a =
[[9 6 6 7 4 2 2 4 2 5 1]
 [5 5 5 5 5 5 5 5 6 5 5]
 [1 5 6 5 7 7 9 6 8 6 8]
 [4 5 6 5 7 7 6 5 6 7 7]
 [6 6 7 4 7 8 3 6 4 5 8]
 [5 5 5 5 5 5 5 5 5 5 5]
 [5 5 5 5 6 5 5 5 6 5 5]
 [5 5 5 5 5 5 5 5 5 5 5]
 [5 5 5 5 5 5 5 5 5 5 5]
 [5 5 5 5 5 5 5 5 6 5 6]]
a[-10,0] -> 9
a[-6,2] -> 7
a[6,6] -> 5
a[5,8] -> 5
a[-9,1] -> 5
a[8,-5] -> 5
a[-3,8] -> 5
a[-5] -> [5, 5, 5, 5, 5, 5, 5, 5, 5, 5, 5]
a[-5,-8] -> 5
a[-7] -> [4, 5, 6, 5, 7, 7, 6, 5, 6, 7, 7]
a[-7,5] -> 7
a[2,7] -> 6
a[-8,8] -> 8
a[-4,-2] -> 5
a[-8,1] -> 5
a[9] -> [5, 5, 5, 5, 5, 5, 5, 5, 6, 5, 6]
a[4,-5] -> 3
a[1,-9] -> 5
a[:, 2] -> [6, 5, 6, 6, 7, 5, 5, 5, 5, 5]
a[2,4] -> 7
a[2] -> [1, 5, 6, 5, 7, 7, 9, 6, 8, 6, 8]
a[-5,-7] -> 5
a[:, 7] -> [4, 5, 6, 5, 6, 5, 5, 5, 5, 5]
a[:, -1] -> [1, 5, 8, 7, 8, 5, 5, 5, 5, 6]
a[6,-9] -> 5
a[5,-10] -> 5
a[0,5] -> 2
a[-4,-1] -> 5
a[6,3] -> 5
a[-3,9] -> 5
a[-7,2] -> 6
a[-5,9] -> 5
a[:, -5] -> [2, 5, 9, 6, 3, 5, 5, 5, 5, 5]
a[:, -2] -> [5, 5, 6, 7, 5, 5, 5, 5, 5, 5]
a[-5,2] -> 5

m =
array([[4, 6, 2, 2, 5, 4, 2, 3, 2, 3, 3, 4],
       [4, 6, 1, 2, 5, 4, 2, 3, 2, 3, 4, 4],
       [7, 6, 3, 4, 4, 4, 4, 2, 5, 4, 2, 4],
       [5, 2, 4, 3, 2, 3, 3, 1, 6, 5, 2, 4],
       [3, 2, 6, 5, 2, 3, 6, 4, 5, 4, 4, 4],
       [5, 2, 4, 4, 2, 3, 3, 1, 6, 5, 2, 4],
       [2, 5, 4, 4, 5, 5, 4, 5, 2, 2, 5, 4],
       [2, 5, 4, 4, 5, 5, 3, 6, 1, 2, 5, 4],
       [3, 2, 2, 2, 3, 2, 1, 3, 3, 5, 3, 3]])
m[0,0]: 4
m[0,6]: 2
m[3,8]: 6
m[2,5]: 4
m[4]: [3, 2, 6, 5, 2, 3, 6, 4, 5, 4, 4, 4]
m[0]: [4, 6, 2, 2, 5, 4, 2, 3, 2, 3, 3, 4]
m[4,3]: 5
m[7,8]: 1
m[2]: [7, 6, 3, 4, 4, 4, 4, 2, 5, 4, 2, 4]
m[3,2]: 4
m[3,4]: 2
m[6,11]: 4
m[0,5]: 4
m[4,6]: 6
m[1,0]: 4
m[4,8]: 5
m[4,4]: 2
m[4,9]: 4
m[5,4]: 2
m[7,4]: 5
m[3,1]: 2
m[6,2]: 4
m[6,10]: 5
m[:, 6]: [2, 2, 4, 3, 6, 3, 4, 3, 1]
m[:, 10]: [3, 4, 2, 2, 4, 2, 5, 5, 3]
m[2,9]: 4
m[3]: [5, 2, 4, 3, 2, 3, 3, 1, 6, 5, 2, 4]
m[5,10]: 2
m[6,4]: 5
m[1,6]: 2
m[1]: [4, 6, 1, 2, 5, 4, 2, 3, 2, 3, 4, 4]
m[2,6]: 4
m[:, 9]: [3, 3, 4, 5, 4, 5, 2, 2, 5]
m[2,8]: 5
m[2,2]: 3
m[5,11]: 4

W =
[[ 29  -9  33  51]
 [ 25  -6 -18  45]
 [ 23  -1   1  49]]
W[0,0] = 29
W[:, 3] = [51, 45, 49]
W[2,3] = 49
W[1,0] = 25

M = 5,-40,6,4,-38,-22,42,-16,-31,7,-8,-33
M[0] => 5
M[10] => -8
M[7] => -16
